Below are the code and all the weights of a small trained network. Each question names an input and a target symbol and asks about switching units off, where a switched-off unit gives its printed mean instead of its output.

import numpy as np


def w(rows, s, z=0):
    codes = np.array(rows[::2]) - 128.0
    scale = np.full(codes.shape[1], s)
    scale[-1] = z or s
    return codes * scale


def norm(h):
    return h / np.sqrt((h * h).mean(-1, keepdims=True) + 1e-5)


def f(y):
    return y / 2 * (1 + np.tanh(0.7978845608 * (y + 0.044715 * y**3)))


def softmax(a):
    e = np.exp(a - a.max(-1, keepdims=True))
    return e / e.sum(-1, keepdims=True)


def log_softmax(a):
    a = a - a.max(-1, keepdims=True)
    return a - np.log(np.exp(a).sum(-1, keepdims=True))


def net(x, mask):
    ids = ['βδζηθλτψ'.index(c) for c in x.split()]
    T = len(ids)
    res = E[ids] + P[:T]
    r = norm(res)
    for j in range(2):
        rows = slice(2 * j, 2 * j + 2)
        q, k, v = (r @ M[0][rows].T for M in (Q, K, V))
        z = softmax(np.where(np.tri(T) > 0, q @ k.T / 2**0.5, -1e9)) @ v
        o = O[0][rows]
        res = res + np.where(mask[j], z, o[:, -1]) @ o[:, :-1]
    y = f(norm(res) @ A[0][:, :-1].T + A[0][:, -1])
    res = res + np.where(mask[2:6], y, B[0][:, -1]) @ B[0][:, :-1]
    return log_softmax(norm(res)[-1] @ U[:, :-1].T + U[:, -1])


Q, K, V, O, A, B = {}, {}, {}, {}, {}, {}
E = w([
[192,203,143,112],'β',
[169,78,108,2],'δ',
[145,204,93,96],'ζ',
[102,185,119,71],'η',
[153,190,120,106],'θ',
[109,138,207,114],'λ',
[141,126,125,122],'τ',
[159,182,127,143],'ψ',
],0.018)
P = w([
[127,1,148,250],'0',
[154,182,101,76],'1',
[192,182,115,96],'2',
[171,192,120,86],'3',
[193,170,121,81],'4',
[208,143,133,94],'5',
[200,198,142,105],'6',
[187,148,141,76],'7',
[204,137,156,82],'8',
[188,198,136,96],'9',
[174,158,127,78],'10',
[161,159,132,74],'11',
[169,174,139,90],'12',
[208,132,163,95],'13',
],0.0076)
Q[0] = w([
[194,207,149,110],'head 0',
[102,49,36,109],'head 0',
[60,8,97,100],'head 1',
[185,195,19,137],'head 1',
],0.016)
K[0] = w([
[177,80,107,205],'head 0',
[147,190,130,91],'head 0',
[172,101,112,5],'head 1',
[91,135,31,212],'head 1',
],0.018)
V[0] = w([
[137,117,235,125],'head 0',
[83,57,67,219],'head 0',
[27,39,85,189],'head 1',
[55,83,251,159],'head 1',
],0.015)
O[0] = w([
[96,224,40,107,104],'head 0',
[62,99,1,208,145],'head 0',
[75,77,77,13,2],'head 1',
[45,126,178,109,22],'head 1',
],0.013,0.0093)
A[0] = w([
[161,151,3,165,107],'neuron 0',
[137,202,206,220,251],'neuron 1',
[36,179,88,103,71],'neuron 2',
[250,29,131,37,186],'neuron 3',
],0.015,0.0025)
B[0] = w([
[79,110,168,143,221],'neuron 0',
[80,93,164,74,254],'neuron 1',
[202,152,136,134,164],'neuron 2',
[157,1,124,189,210],'neuron 3',
],0.019,0.013)
U = w([
[209,171,187,188,42],'β',
[188,35,84,213,186],'δ',
[179,140,90,67,251],'ζ',
[89,128,89,225,89],'η',
[161,172,188,99,68],'θ',
[15,61,189,138,55],'λ',
[97,68,49,78,214],'τ',
[128,37,124,2,63],'ψ',
],0.0088,0.0031)

Each question gives the input, a string of symbols that net reads in full, and the target symbol t.
The units are the heads (2 rows each of Q, K, V and O) and the neurons (one row each of A and B). Each row of codes is followed by its name. A weight is (code - 128) times the scale printed after its matrix; where a second scale follows, it is the last column's (O, A, B and U).
mask holds one flag per unit, heads first, then neurons. A switched-off unit (its flag False) gives its mean, the last column of its rows in O or B, instead of its output. The means were averaged over made-up inputs and are rounded, as every weight is.
A unit's drop is (log p(t) with every unit on - log p(t) with that unit switched off) / (log p(t) with every unit on - log p(t) with every unit switched off).
The circuit of an input: a set's keep is (log p(t) with only the set's units on - log p(t) with every unit switched off) / (log p(t) with every unit on - log p(t) with every unit switched off). Starting from all 6 units, units are removed one at a time, each time the one whose removal leaves the highest keep (on an exact tie, the one counted first), for as long as the keep stays at least 0.8.
units of the circuit, in order: the units of the circuit, biggest drop first
most important unit: the unit with the biggest drop
k most important neurons: the k neurons with the biggest drops, biggest first
heads that matter: for each layer, one digit per head in row order, 1 if its drop is at least 0.15 and else 0, layers parted by /
drop when u is switched off: that unit's drop, to one decimal
input λ β β ζ ζ δ ψ ζ τ, target ζ: heads that matter => 11
input τ ζ δ ψ τ ζ ζ θ ζ β, target τ: heads that matter => 11
input β δ ψ η δ δ θ τ β, target θ: heads that matter => 10
input β λ β τ, target θ: most important neuron => neuron 3
input ψ ζ θ, target η: 3 most important neurons => neuron 1; neuron 0; neuron 3
input δ ψ ζ δ τ τ λ ψ θ β ψ, target β: heads that matter => 01
input θ δ ζ δ θ ζ λ ζ λ θ ζ, target λ: units of the circuit, in order => neuron 0; neuron 3; head 0
input τ τ λ τ, target τ: units of the circuit, in order => head 1; head 0
input δ δ ζ ζ η β λ ζ ζ τ τ, target β: heads that matter => 01
input θ τ ζ ζ ζ β ψ ζ θ, target λ: heads that matter => 10
input δ η β τ δ β δ θ, target β: heads that matter => 01
input η θ η δ θ ψ, target ψ: heads that matter => 01
input τ ζ β δ ψ ζ ψ θ, target τ: heads that matter => 11
input β λ ζ ζ ζ τ ζ θ θ β β ζ, target θ: most important unit => head 0
input λ ζ ζ θ θ, target ζ: 3 most important neurons => neuron 2; neuron 1; neuron 0
input β θ η δ θ, target θ: drop when neuron 1 is switched off => 0.1
input λ ψ δ ψ, target ζ: drop when neuron 0 is switched off => 0.1
input β ζ ζ ζ ζ ζ β η, target θ: drop when neuron 3 is switched off => 0.2
input δ ζ τ, target β: drop when head 1 is switched off => 1.5
input η θ θ λ λ δ η ζ, target ψ: most important unit => head 1
